Below are the code and all the weights of a small trained network. Each question names an input and a target symbol and asks about switching units off, where a switched-off unit gives its printed mean instead of its output.

import numpy as np


def w(rows, s, z=0):
    codes = np.array(rows[::2]) - 128.0
    scale = np.full(codes.shape[1], s)
    scale[-1] = z or s
    return codes * scale


def norm(h):
    return h / np.sqrt((h * h).mean(-1, keepdims=True) + 1e-5)


def f(y):
    return y / 2 * (1 + np.tanh(0.7978845608 * (y + 0.044715 * y**3)))


def softmax(a):
    e = np.exp(a - a.max(-1, keepdims=True))
    return e / e.sum(-1, keepdims=True)


def log_softmax(a):
    a = a - a.max(-1, keepdims=True)
    return a - np.log(np.exp(a).sum(-1, keepdims=True))


def net(x, mask):
    ids = ['αβδεζηθλμξπστφψω'.index(c) for c in x.split()]
    T = len(ids)
    res = E[ids] + P[:T]
    q, k, v = (norm(res) @ M[0].T for M in (Q, K, V))
    z = softmax(np.where(np.tri(T) > 0, q @ k.T / 2**0.5, -1e9)) @ v
    res = res + np.where(mask[0], z, O[0][:, -1]) @ O[0][:, :-1]
    y = f(norm(res) @ A[0][:, :-1].T + A[0][:, -1])
    res = res + np.where(mask[1:25], y, B[0][:, -1]) @ B[0][:, :-1]
    return log_softmax(norm(res)[-1] @ U[:, :-1].T + U[:, -1])


Q, K, V, O, A, B = {}, {}, {}, {}, {}, {}
E = w([
[135,155,114,108],'α',
[163,175,78,85],'β',
[98,101,101,100],'δ',
[156,179,119,121],'ε',
[83,108,136,208],'ζ',
[104,124,133,82],'η',
[72,134,146,123],'θ',
[186,147,192,151],'λ',
[118,159,127,135],'μ',
[44,152,235,165],'ξ',
[130,108,247,101],'π',
[126,54,113,147],'σ',
[110,148,129,229],'τ',
[183,141,246,214],'φ',
[84,161,105,185],'ψ',
[146,62,146,166],'ω',
],0.013)
P = w([
[134,73,204,255],'0',
[184,38,28,74],'1',
[138,69,179,244],'2',
[184,42,24,67],'3',
[139,68,183,239],'4',
[95,122,101,83],'5',
],0.0044)
Q[0] = w([
[120,34,8,187],'head 0',
[164,199,144,225],'head 0',
],0.014)
K[0] = w([
[169,67,26,252],'head 0',
[152,218,108,106],'head 0',
],0.013)
V[0] = w([
[108,146,46,202],'head 0',
[2,231,133,81],'head 0',
],0.0072)
O[0] = w([
[99,87,89,202,134],'head 0',
[19,253,168,200,3],'head 0',
],0.0039,0.0023)
A[0] = w([
[89,207,139,124,50],'neuron 0',
[197,93,130,123,82],'neuron 1',
[126,95,113,115,98],'neuron 2',
[104,113,88,51,139],'neuron 3',
[139,156,158,178,130],'neuron 4',
[119,70,6,178,50],'neuron 5',
[211,182,196,144,57],'neuron 6',
[209,124,104,224,85],'neuron 7',
[133,91,117,188,115],'neuron 8',
[161,216,107,123,168],'neuron 9',
[210,160,67,180,5],'neuron 10',
[26,85,115,183,90],'neuron 11',
[105,149,154,183,111],'neuron 12',
[47,143,32,76,76],'neuron 13',
[167,128,165,140,111],'neuron 14',
[170,93,127,142,126],'neuron 15',
[162,114,128,114,87],'neuron 16',
[125,145,148,2,71],'neuron 17',
[99,66,160,101,125],'neuron 18',
[129,109,168,107,111],'neuron 19',
[65,189,7,162,96],'neuron 20',
[100,143,67,129,152],'neuron 21',
[167,145,179,157,132],'neuron 22',
[91,139,79,111,148],'neuron 23',
],0.0086,0.0031)
B[0] = w([
[211,141,122,114,131],'neuron 0',
[164,76,70,100,183],'neuron 1',
[115,147,138,127,125],'neuron 2',
[150,200,118,157,168],'neuron 3',
[152,176,107,122,165],'neuron 4',
[203,138,184,143,175],'neuron 5',
[85,96,178,60,196],'neuron 6',
[153,200,112,150,253],'neuron 7',
[141,142,126,67,159],'neuron 8',
[68,103,208,65,198],'neuron 9',
[25,167,147,209,210],'neuron 10',
[112,44,99,67,162],'neuron 11',
[179,153,59,130,149],'neuron 12',
[8,155,184,112,158],'neuron 13',
[110,109,118,89,157],'neuron 14',
[133,117,89,90,172],'neuron 15',
[134,108,96,119,138],'neuron 16',
[186,26,142,115,179],'neuron 17',
[86,181,149,191,155],'neuron 18',
[121,143,110,167,136],'neuron 19',
[152,113,145,230,165],'neuron 20',
[111,156,188,124,144],'neuron 21',
[99,131,121,87,178],'neuron 22',
[109,153,196,114,138],'neuron 23',
],0.012,0.0043)
U = w([
[174,193,45,101,95],'α',
[151,173,85,122,38],'β',
[150,94,95,126,51],'δ',
[236,207,203,90,1],'ε',
[161,161,81,173,138],'ζ',
[118,53,207,78,67],'η',
[32,101,157,166,106],'θ',
[57,33,46,89,177],'λ',
[134,206,155,195,130],'μ',
[45,210,83,53,163],'ξ',
[142,45,161,81,166],'π',
[169,81,94,124,131],'σ',
[178,151,111,203,219],'τ',
[172,136,131,50,143],'φ',
[130,57,174,251,152],'ψ',
[163,90,85,125,225],'ω',
],0.014,0.0046)

Each question gives the input, a string of symbols that net reads in full, and the target symbol t.
The units are the heads (2 rows each of Q, K, V and O) and the neurons (one row each of A and B). Each row of codes is followed by its name. A weight is (code - 128) times the scale printed after its matrix; where a second scale follows, it is the last column's (O, A, B and U).
mask holds one flag per unit, heads first, then neurons. A switched-off unit (its flag False) gives its mean, the last column of its rows in O or B, instead of its output. The means were averaged over made-up inputs and are rounded, as every weight is.
A unit's drop is (log p(t) with every unit on - log p(t) with that unit switched off) / (log p(t) with every unit on - log p(t) with every unit switched off).
The circuit of an input: a set's keep is (log p(t) with only the set's units on - log p(t) with every unit switched off) / (log p(t) with every unit on - log p(t) with every unit switched off). Starting from the 12 units with the biggest drops (on a tie, the unit counted first), units are removed one at a time, each time the one whose removal leaves the highest keep (on an exact tie, the one counted first), for as long as the keep stays at least 0.8.
units of the circuit, in order: the units of the circuit, biggest drop first
unit that matters most: the unit with the biggest drop
top k neurons: the k neurons with the biggest drops, biggest first
drop when u is switched off: that unit's drop, to one decimal
input ε ε δ, target π: units of the circuit, in order => neuron 11; neuron 5
input ε ε ε β, target ε: unit that matters most => neuron 3
input μ ε η, target ψ: units of the circuit, in order => neuron 18; neuron 17; head 0; neuron 9
input ε ε η η, target η: top 2 neurons => neuron 17; neuron 13
input ε ε ε θ β, target μ: top 2 neurons => neuron 10; neuron 5
input σ η ε θ θ η, target θ: top 2 neurons => neuron 13; neuron 17
input α η ε θ, target θ: top 2 neurons => neuron 13; neuron 11
input ε θ φ, target ε: top 2 neurons => neuron 6; neuron 10
input ε ε ε ε, target ε: top 4 neurons => neuron 5; neuron 3; neuron 11; neuron 9
input ε η β η ε η, target η: top 3 neurons => neuron 17; neuron 10; neuron 7
input ε μ ε ε, target μ: top 2 neurons => neuron 10; neuron 6
input η θ ε ε, target θ: top 2 neurons => neuron 10; neuron 9
input ε μ ε ε λ, target φ: drop when neuron 6 is switched off => 0.4
input ε π ε ψ, target ψ: unit that matters most => neuron 20
input ε η ε ε θ ξ, target ξ: drop when neuron 17 is switched off => 0.5
input β ξ η ε η, target ψ: drop when neuron 14 is switched off => 0.0
input ξ ψ ε π η ψ, target ψ: drop when neuron 11 is switched off => 0.2
